Each row is followed by its class; each block has classes of its own.
[ 37 -14 -13  -2 -17 -10  -9   6  -1   1  -5   1   7  -1  -3   7  11  -6
   3 -13   4  -9 -16  -1 -15  22 -32   6 -10  24]  koz
[ 10  -8  13 -10   2  -6   7 -10  -9   3   6  12  -8  25   9 -24  -7 -16
  47  44  15   8  -3  22  -7  17  30 -48 -15 -22]  kilup
[ 66 -18  43 -26  -8 -39  -6 -18 -25  -7 -20   3 -16  -4   0 -21  -1  -3
  50  49  24   9   8  32  -9  -4 -24 -24 -15  12]  kilup
[ 18  -4  11  22  -6   2  15   6 -15  -2   2  14 -17  -3  -1 -21   3 -18
  39  18   4  19   7  24  -1  -5  10 -22   4  -8]  kilup
[ -5   8 -14  17   1 -12 -24  17  -5   8  24   8  14   4   6  -2  -6 -11
 -11   6  -8 -11 -23 -22 -22  45 -22  11  -4  27]  koz
[ 16 -19  57 -70  30 -29  -2 -46 -17  -1  -8  23 -32 -14  -3 -35 -34  -5
  36  81  31 -32  16  22  -7  -1  33 -69 -14   2]  kilup
[ 17 -11  16   0  -4  14   1  -4 -23  -3   7   0 -11 -16  -5 -15  -3  -1
 -10  27  15  11 -14  20  -2 -22  37 -37  -6 -15]  kilup
[-18   3  -8  48  10  23  -3  32  -5  10  -6  11   5   6 -12  -6  27  -1
  17  -7 -21  21  11   4  20  15   8  17   7  -9]  koz
[ 18  -2  32 -18  34  -4  -6  16  10  -8  17 -16  15   3   3   6   8  12
  15  25  16 -42  18  21  -3 -25 -24  23   6   5]  koz
[ 35   3  15 -23  18  21   2  25 -34   3 -13 -54   3   5  -6  -8  21  22
  -8   3  -5   2  -4  -6  19 -30 -13   2  10  11]  koz
[ 33  -4  39  -7  -6  17   9  18 -39  -1  26 -23  -8  -2   8 -20  16 -11
  89  37   8 -14   0  24  -8   5 -45 -21  12 -31]  kilup

A new block, with new classes.
[  0   3  20 -13  -2   1  -4  14  12 -31   4  30  28  25  20 -19  24  -6
   3  -7 -13   0 -49 -17  -9  11 -21  15  52 -21]  Nef
[ 2  0  1 -1 -1 -2  1 -2  6 -1 -3 -1  3 -2 -4 -2  1  1  1 -2  1 -4 -6  0
 -4  2 -2 -1  0  3]  Nef
[-10   0  17  -4  16   5 -10   2 -11 -24  36  18  -1 -19  15   4  15  -3
  -3   6  -6   1 -21 -25  11   0  14   4  41 -28]  Nef
[  0  -4  -1   4  -4 -18  11   1  -1  -5  -6 -11   8  -4  -3  -4  -3  -3
   2   2  -4   0 -61 -10   0  -6   9  -7  -2 -10]  nasi
[ 17   4  -4  -9 -25  -3   5   0  44  12 -45   7  27  39  -5 -17   1   2
  10 -11   1  -9   9  28 -26  17 -52  15   7  27]  vuva
[ -3   3   4  12  -2   6   3  20 -26  -8   0  -2  -4  32  13 -10  12  -9
 -10  -3  -9  16   2   4   3  -8  13  -1 -31 -14]  nasi
[  0  -1  -6   4   2  -3   1  -5  -5   9  -3 -12 -10  -7   2   6  -7   2
  -1   3   4  -1   7   5   3  -4   4  -4 -17   5]  muv
[  1  -9 -12   8   2 -19   6 -10  -8  14  -4 -29 -12 -38 -17  17 -23   0
  -3  13   8  -2 -34  -5   5 -12  25 -18 -22   3]  nasi
[ -2  -3  -3   7   2 -14   8   2 -24  -3   4 -20  -4 -11  -3   3  -7  -1
  -1   5   3   9 -49 -11   6 -16  28 -13 -25 -11]  nasi
[ -4   6  11 -14   7  25 -19  -4  23  -8  23  36  -2  -7   5   4  16   4
  -2   0   4  -8  69 -10   3  22 -25  19  54   5]  vuva
[  2  -5  -4   5   0 -19   7  -8  -6   1  -7 -14   1 -15  -7   5  -9  -3
   0   3   3   0 -45  -7   1  -5  17 -13 -11  -2]  nasi
[ -6   2 -11  10   0  12  -2   2  -7  22  -1  -7 -20   9  -5   5 -10   3
  -3   3   7   2  93  20   4  -1   0   0 -36  18]  muv
[-16   7  19  -6  29  44 -29  -3 -11 -11  66  44 -29 -20  13  14  19   4
 -11   8   6  -3  93  -7  22  14   4  16  50 -11]  Nef
[  5  -4 -11   5  -6 -16   9  -2   3  10 -22 -19   0   3  -9   2  -8   1
   1  -1   1   1 -21   7  -7  -8   4  -9 -31   7]  nasi
[ -4  -1  12  -7   8   0  -4  -9  -1 -17  18  15   8  -8   9  -3  11   0
   2  -2  -8  -2 -36 -18   1   4   2   3  32 -19]  Nef
[  6   1  -4  -5  -6   4  -3  -8  32  12 -21  11   9  15  -6  -4   0   4
   5  -9   2  -8  30  16 -13   6 -36  11  12  25]  vuva
[  3  -5  -5   6 -11 -20  12 -10  -7   3 -13 -20   6  -8  -7   1 -11  -1
   2   0  -1  -1 -65  -8  -2 -11  14 -13   1  -5]  nasi
[ 16  -6 -24   3 -26 -30  18 -10  36  26 -59 -30  19   6 -23  -3 -24   5
   8 -10   5 -10 -57  18 -22   2 -23  -8 -25  30]  nasi
[  2  -2   0   5   1 -16   9   0 -13  -5  -2 -12   3  -6   0   0  -5  -3
   1   3  -4   3 -58 -10   0 -10  18  -5 -16 -13]  nasi
[ -6   4   0   1   9  17 -12  -6  -5   9  16   9 -14  -6   1   6   1   1
  -4   3   6   0  70   8  12   3   0   7  -1   7]  vuva
[  1   8   4  -4  -6  22  -8  13   6   3  -5  20   5  39  10 -13  17  -4
   2  -7  -2   5  63  28  -4  13 -27  18   0  10]  vuva
[  0   5  -2   1   3  21  -7   2  -3  13   9   6 -15  12   5   1   6   4
   0   1   2   2  81  17   3   5 -10   4 -10  14]  muv
[  5   9  10  -4  -7  19  -5  18   4 -11 -11  26  14  52  18 -22  22  -2
   2 -16 -11  10  32  12 -11  10 -28  22   1  -4]  Nef
[  5   3  -9  -1  -9  21  -7   2  15  21 -18   8  -6  26  -2  -2  -1   3
   0  -5  11  -2  93  30  -7  15 -33  13 -10  31]  vuva
[ -1   2  -4   2   0  13  -5  -3   0  13   0   0 -13   1  -3   4  -3   1
  -2   0   6  -1  59  14   2   1  -7   3 -10  15]  vuva
[  3   4  -5   0  -8   9   0   8   6  13 -16   3  -1  27  -1  -6  -1   0
   0  -9   1   2  47  21  -9   4 -17   6 -19  20]  vuva
[  7  -4  -5  -1  -6 -30  15 -16   6  -1 -17 -17  16 -12  -9  -2 -10   1
   6   0   0  -2 -91 -12  -6  -7   5 -11  -1  -6]  nasi
[-18   3  25   0  28  16 -18  14 -46 -41  61  27 -13 -14  27   2  25  -7
  -8   8  -8  12  -3 -32  23  -6  31   3  22 -45]  Nef
[ -3   0  13 -15   3   7  -1   7  -4 -22  13  17  12   6  12  -8  15  -3
   1  -3  -9   3 -35 -16   0   1  -1   6  29 -24]  Nef
[-20  -2   7  10  41  24 -19  -7 -52  -4  71  -7 -52 -60   5  30  -3  -1
 -16  23  10   8  65 -17  37 -17  64 -16   1 -26]  Nef
[  4   2  -6   2  -8   2   2   4   5   8 -18  -3   1  17   2  -3  -3   0
   2  -4   1   3  20  13  -7   2 -10   4 -17  15]  muv
[-13   2  -1  12  19  32 -13   7 -45   8  36  -1 -46  -7   8  15  -1   0
 -13  15   6  16  93  11  26 -12  32  -3 -38  -3]  vuva
[ -5  -2  12  -9  19  -2 -10 -21  12 -14  41  16   0 -62  -7  19   0   4
  -4  11   6 -16 -24 -29  11   7  10  -2  68 -15]  Nef
[ 14   2  -9  -6 -18  -7   4  -4  44  19 -47   4  24  28 -11 -11  -4   5
   6 -16   2 -12  13  23 -24  19 -48  10   4  36]  muv
[ -2   4   0   0   9  25 -15   1  -5   9  17  16 -20  -1   4   5   5   1
  -6   3   8   1  93  14   9   8  -3   7  -1   7]  vuva
[  8   1  -4  -6 -15 -19   8  -5  17  -5 -26  -6  24   5  -9 -10  -3   0
   8  -7  -4  -7 -62  -2 -16   5 -20  -3   6   5]  nasi
